Here are made-up nodes, facts about them, and rows of numbers that follow some of those facts. Name the node behind each unnamed row.

How the nodes are related:
Π: uses; Δ: refers to
j706 | Δ j984,j30
j554 | Π j193,j803,j648
j545 | Π j503,j890,j477 | Δ j482
j762 | Π j317,j990
j454 | Π j620,j543,j123 | Δ j870
j784 | Δ j482
j934 | Δ j159
j256 | Δ j482
j57 | Δ j256
j865 | Δ j153
j424 | Δ j160
j155 | Δ j232
j89 | Π j159,j287
j115 | Δ j329
j984 | Δ j505
j274 | Π j174,j538,j119
j552 | Π j469,j849
j70 | Δ j505
j550 | Π j119,j849,j990,j681
j543 | Δ j482
j232 | Δ j195,j482,j287
j938 | Δ j870
j908 | Π j450,j206,j990
j954 | Π j618,j183,j189
j952 | Π j219,j477
j800 | Π j477
j20 | Δ j274,j206,j423
j646 | Δ j763,j915
j13 | Δ j870
j287 | Δ j461,j329
j461 | Π j65,j477 | Δ j482
j242 | Π j797,j710,j938,j157
j620 | Δ j482
j265 | Δ j159
j806 | Π j20,j945,j477
j834 | Π j2,j523 | Δ j652
j539 | Δ j984
j763 | Δ j984
j174 | Δ j865
j505 | Δ j482
j294 | Π j195,j225
j56 | Π j157 | Δ j984
j388 | Π j699,j115,j773,j406 | Δ j984
j575 | Π j70 | Δ j802
j176 | Δ j661
j180 | Δ j461,j939
j254 | Π j91
j509 | Π j156,j773,j648
j945 | Δ j423
j406 | Δ j865
j116 | Π j706,j300 | Δ j459,j294
j276 | Π j174
j643 | Δ j802
j30 | Π j690,j39 | Δ j329,j784
j417 | Π j2
j710 | Δ j699,j788,j30
j119 | Δ j661,j945
j660 | Π j35,j314
j652 | Δ j870,j505
j78 | Π j643,j543
j219 | Δ j153,j202,j188
j206 | Δ j870,j797
j423 | Π j613
j169 | Δ j870,j314
j263 | Δ j276,j151
j779 | Δ j399
j329 | Δ j870,j153
j736 | Δ j180
j188 | Π j260,j180 | Δ j174,j153,j406,j784
j305 | Π j646 | Δ j523,j870
j814 | Π j807
j313 | Π j61 | Δ j935
j839 | Π j263,j482,j311
j469 | Δ j57
j151 | Π j195
j819 | Π j424,j523,j159,j206,j369,j681
j940 | Π j934 | Δ j800
j477 | Δ j202
j132 | Δ j461,j482
j123 | Δ j159
j284 | Π j343,j369
j137 | Π j346,j648,j938
j202 | Π j405 | Δ j594
j399 | Δ j681
j533 | Δ j482
j760 | Δ j652
j568 | Π j472,j155
j311 | Δ j984
j252 | Π j773 | Δ j482
j805 | Π j681,j157
j503 | Δ j482
j744 | Π j708,j643,j157
j316 | Π j763
j260 | Δ j452
j317 | Δ j260
j664 | Π j325,j256
j594 | Δ j13,j423
j802 | Δ j784
j2 | Δ j89
j159 | Δ j482
j516 | Π j157
j724 | Π j763,j91
j366 | Π j643,j35,j469,j890 | Δ j329
j817 | Δ j70,j232
j887 | Π j450,j183,j70,j65,j579,j990
j295 | Π j325,j736,j155
j613 | Δ j938
j459 | Π j618,j343 | Δ j681
j689 | Π j159,j195,j539,j510,j939
j788 | Δ j195,j865
j160 | Π j533,j579 | Δ j153
j915 | Π j802
j935 | Π j736,j193,j710 | Δ j311,j300
j661 | Π j773,j990 | Δ j287
j189 | Δ j226,j311
j981 | Π j119,j300
j153 | Π j187,j184 | Δ j482
j451 | Π j452,j226,j406
j91 | Δ j482

Known rows:
j648: [  9   7  12  -1 -14  -9 -18  -5  18  -5  -9 -11  -4   1   5  -5   8  15
 -23  -2   4 -13  -6  10   2  -8 -19   2  17  17  -9  -1  -8]
j256: [-24   3  -3  -8 -20  24  14  15   8  -4  -4 -24  17   3  20   4  19  12
 -11  -7   0 -23  -5 -12  24  -1  -3  -4  -4  -4   9   4   8]
j784: [-23  -3  -5  -8 -14  22  19  15   8  -6   2 -25  21   9  19   4  30  18
  -2  -9   7 -26  -4 -12  27   5   0  -5  -6  -7  10   9   4]
j516: [-31 -13  -1   8  36 -47 -45 -12  25   9  34   4  11  21   0   1  -6  -7
 -28  13  -7 -10  25 -14 -49 -25   9  -1  -2  -9  25  21 -24]
j509: [ 41  13  -8   7   2 -35 -12  11  17  22   8  19 -14   3   2  23 -11   6
 -16  27 -13   3 -27  42  -9  20  -6  15  11   9 -14   3 -23]
j56: [-49 -21 -21  -9  11 -31 -35  -6  27  40  51  17  24  15   5   9 -24 -17
 -36  13  -7  14  16 -31 -16 -20  55  -6 -20 -13  35  11  -3]
j61: [ 15   6   9  12   7   7  -8  -4 -12  -1 -10   5  -9 -18  -6   6  10  -2
   3  -2   2   9 -10   6 -17  -7 -14   0  11  -1 -14 -12   0]
j452: [ 19   4  13  18  11   3  -5  -3  -9  -6 -10   4  -3 -21  -6   7  24   6
   6  -1   7   5 -11   3 -19  -3 -18  -1  15  -3 -15 -10  -9]
j156: [  6   7  11   4 -11  -3 -15 -10  11  -8 -11 -15  -1   0  -1  -8   8  15
 -20  -2   7 -12  -2   6  -3 -12 -20   3  10  12  -4  -5 -10]
j817: [-26   3  -4 -14 -23  27  12   0   7   4   2 -19  12   4  16 -10  -9   0
 -20  -5  -1  -7  -9 -12  16 -11  10  -5  -9   0   9  -5  20]
j137: [  4   4   7   0   0 -37 -23   2  24  -1  -1   7 -10   8   0  -3  -6   7
 -19  10  -9 -13  13  13  -2   2  -2   7   4  17   1  14 -17]
j39: [  1   5  15   3  -5  -2 -16 -11   8 -13 -15 -13   1  -6  -4 -14   8   9
 -13  -7   6  -9   9  -3  -4 -15 -17   0   6   9  -3  -5  -6]
j2: [ -4   8  16   0  -6   1 -16 -16   5 -11 -16  -9  -4  -9  -1 -21  -5   1
 -18  -5  -2  -8  13   0  -9 -19 -10   1   3  12  -5  -5   2]
j287: [-17  -4  -5 -16 -12  21  22   3   5  -9   3 -24  13  15  18  -8  12  13
   1 -14   3 -19  -5 -11  21   6  -4 -10   4   3   7  11  12]
j744: [ -6  -7  -3  12  38 -35 -27   0   5  12  28  21  -4   1  -4  16  -2 -16
  -7  15 -13   9   8  -2 -48 -13  12  -3   7 -13  10   7 -14]
j710: [ -6   5  -6  -9  -8  31  23   9  -9  11  15  -5   2  -1  14   2 -11 -15
  -5  -2 -10   8 -27   0  -7  -9   5  -7   8  -6   1  -6  27]
j202: [  3 -13  -5 -17  14 -28  11  -9  14  -8  11  -5  -3  27   0 -21  -4  10
  18  -7  -4 -10  14   1  14  24   9 -11   1  20   5  30   0]
j990: [  4  10 -12  19   5   3 -17 -35   3   4 -13 -14  24   4  -8 -24 -15  17
  -6  18  17 -13  17  14 -17   0 -22  29 -22 -19  10 -15 -28]
j819: [ -9   1   1   8  14 -28 -23 -13   9  -7  -9  10  -4  -1  -6 -21 -11  -1
  -4  13  -7 -14  37   2  -8  -1   2   9 -12   1  10   9 -17]

Which node is each row?
No name comes twice in this set of rows, the named rows included.
[ 13 -20   1 -11  21 -39   9 -12  14 -12   8  -3  -4  30  -8 -18  14  19
  30 -11   6 -10  18  -1  19  30   3 -12   7  22   2  36 -10] => j423
[ 10 -22   0 -13   7 -12  17 -17   7 -16  13 -21  12  25  -7 -11  42  31
  37 -28  31  -7  -1 -14  36  29  -5 -24  12  17  -1  25  -6] => j870
[-23   3 -10  -6  -6  -3   5   7  10   1  -1  -4   6  11  13  -8 -20  -2
 -10  12 -15 -18  17   0   9   4  15  11 -21  -3  17  10   1] => j575
[ 14   2 -34  -4   1 -23   9  -2  25  19  20 -12  22  37  12  -3 -17  26
  -2  27   3 -26  -6  32  17  44  -3  26 -20  -6  19  20 -28] => j661
[ -6 -23  47  -4 -27   6  36  -6  -2 -17  -8 -25  -5  69 -10  11 -13   5
   3 -22  12   5 -10 -22  -2 -20  17  27 -21  31  14  -1  10] => j477
[ -5  -1  -5 -21 -13  15  22  -6   8   0  10 -23   7  27  13 -19  -5   9
  -5 -14   4 -11 -14  -3  16   4  -3  -8   7  13   5  10  18] => j115
[  6 -17  46  26  -1 -26  10  18  -9  -7 -17  17 -15  30 -25  49   1  -4
   9   5   0  13   2  -4 -21  -6  24  34 -27  11   3  -7 -24] => j800
[-27 -10  -4   8  33 -44 -41 -16  19   6  28   3  12  15  -1  -5 -12  -5
 -23  15  -6 -10  32  -9 -44 -21   7   5  -8 -11  26  16 -24] => j805
[  0   1   4  -9  -7  34  37   5 -14   4  11 -12   1  13  11   4 -14 -11
   4  -8  -7   9 -30  -2  -7  -9   3   2   3   0   2  -6  31] => j219
[  7   6  -8  -6  -4  26  24  17 -10   3   9 -13   6   1  15  18  20   3
   7  -3  -3  -5 -29   7   5   9 -10  -3  10  -8  -7   1  11] => j406
[  3 -15  -7  -9  24 -32   7 -22   7 -11   5   5  -1  23 -11 -33  -8  11
  30  -6   5  -6  31  -4   9  27   8  -7  -5  13   8  26  -9] => j274

The same nodes again, as new rows of numbers:
Some nodes and their rows:
j981: [  4  16 -23 -20   1  -4  -3 -10 -12  -2  14   9  -1   7 -17  17   6  13
   5  -6  -2  -7   2   4 -10  -4]
j618: [ 16   1  -7  -5   2  -9 -17  -7   3   2   6 -12  -6   2  -4   4   1  -1
   0  -7   3   1   0  -1  -2  -1]
j613: [  8   4  -8 -16   9  -8 -26  -2   3   4  -5 -20  -5   5  -3  -5  -4   3
  -4  -2   4  -1 -11   7   1   9]
j263: [ 24 -21   1  24 -41 -14  -8  41 -37 -15  20 -39 -13  40  24  -3  16  31
 -24 -10  33   2   1  50 -14   9]
j157: [  5  -2  45  -1   0 -21 -17  -1  18  -9 -16  20 -14 -18  11   5 -18  10
   1  -6   5 -14  -9  14 -26   4]
j57: [ 15  -1  -5  -2   5  -8 -19  -5   3   0   1 -14  -4   2  -2   1   0  -1
  -4  -3   4  -1  -2   2  -2   0]
j137: [  6   6  -9 -18   0  15  -4  -2   3 -11  -4   6   0  11  -7   2  10  -2
  -4 -10  -1   5  -2   1 -17  -4]
j423: [  5 -10  -8  -2   9   9  -3 -24 -12 -10   6   9   3   5 -18  13   3  -4
   0 -12  -2   2   8  -9 -24 -20]
j2: [ 17  38 -39  30 -48  11   6 -11   9  26   9 -39  75 -34  22 -29 -39 -14
  25   0 -31 -17 -34  33 -20  13]
j510: [ 15  -3   0  -4  -2  -7 -21  -7   6   1   1 -15  -8   2  -6   2   0  -5
   0  -6   0   2   3   0  -3  -4]
j116: [ 35  40   6 -30  12  -8  12  19 -33  -7 -22 -22  15  -2 -34  27  27  -4
  17   8   7   2 -26   3  -6   7]
j779: [ 46  30  20 -16  18 -17  -3  23 -18  -4 -27 -39   9  -9 -22  14  22 -12
  12  11  11   3 -26   4   5  14]
j89: [  6  20 -29  44 -54  25  22 -31  -7  11  14 -16  79 -38   2 -13 -32 -27
  30  -6 -41 -11 -10  20 -45 -16]
j552: [  0  11 -14 -16   2  -2  -6  -7  -6  -5   7   3   1   6 -15  13   8   7
   4  -7   0  -2   2   5 -13  -6]
j300: [ 36  17 -10   9 -20 -16   4  -9  26  -3  28   9 -17  -8   6  31  20  -6
  13 -13   0   3  29 -21   0  -8]
j797: [ 20 -18   4  15  16  -3 -15 -28  -1  -4   9   2  -3  -3  -5  10  -6  -8
  -8  -9   2  -1   4 -13 -16 -15]
j516: [ -9   4  34 -16  -6  -7  -8   0   7 -16 -16  29  -6 -10  -1   9 -11  13
   7  -7   1  -8  -5  16 -36   0]
j744: [ -4   6  19 -17  -5  -2  -4  -1   4 -11  -8  22  -5  -5  -3  11  -6  13
   6  -8   2  -7  -7  10 -28  -1]
j915: [ 12   9  -7  -3 -18   2   6  -9  13 -13  15  14  -8  -1  -8  24  20  -8
  14 -16  -3  10  23 -15 -17 -14]

Name these rows:
No name comes twice in this set of rows, the named rows included.
[ 22  -8  -2  10   7  -4 -14 -17   2  -4   9  -7  -4   0  -3   9   1  -4
  -5  -8   3   1   5  -7  -7 -10] => j482
[ 19  -1  -5  -2   6  -1 -17  -5  12  -4   2  -9  -6   3   3  -1   8  -8
  -8  -5   1   2   1   0  -4   0] => j156
[ 15  15 -10 -17  -6 -13 -21   7  15   4   2 -19 -10   4   3   0   4   4
   3  -4   5  -1  -5   8   6  12] => j706
[  5   6 -14 -15   9  25  -5   4  10 -20 -10  12   6  14  -3  -9  28 -19
 -17  -6  -6   7   5  11 -19  -4] => j509
[  6  -2  -2  -1   9 -11 -19  -8   6  -4   8 -19  -2   1   2   8   1  -3
   5   3   5   1   8   3   0   0] => j65
[ 21 -15  -2  11  12  -5 -15 -26  -5   0  12  -2  -4  -1 -12  11  -5  -7
  -7  -9  -1  -2   7 -14 -11 -18] => j523
[ 14   1   1  -3   4  -9 -19  -6   9  -1   2  -8  -7  -1   2   3  -3   1
  -3  -5   5  -1  -2   1  -6   1] => j708
[ -6   5 -10 -15   3   0 -10  -7  -7  -7   1  -3   3   5 -16   6   5   3
   6  -7   1   1   2   7 -14  -4] => j160
[ 14  23 -11 -20 -31   4   9   7  25 -12   7  13 -12   3   2  21  24  -2
  15 -16  -3  11  15  -9 -11   0] => j935
[ 23   1  -8  -6   7   8 -14  -3  14  -4  -2  -4  -3   6   6  -5   9 -10
 -12  -5   1   3  -3  -2  -5   0] => j648
[ 22  14  -4  -2 -19 -13 -10   3  27  -3  10  -8 -15  -3   7  14  15  -7
  10 -11   3   7  16  -8   1   3] => j311
[  3  33 -13 -30 -35  -6  -1  17  28  -8   3  -2 -13   3   0  15  24   0
  22 -11  -2  11  16   4  -2  11] => j313
[ 18   9  -4  -4  -9 -11 -14   0  18  -2   6 -11 -10  -2   4   9  10  -5
   7  -7   4   3  10  -2   1   3] => j984

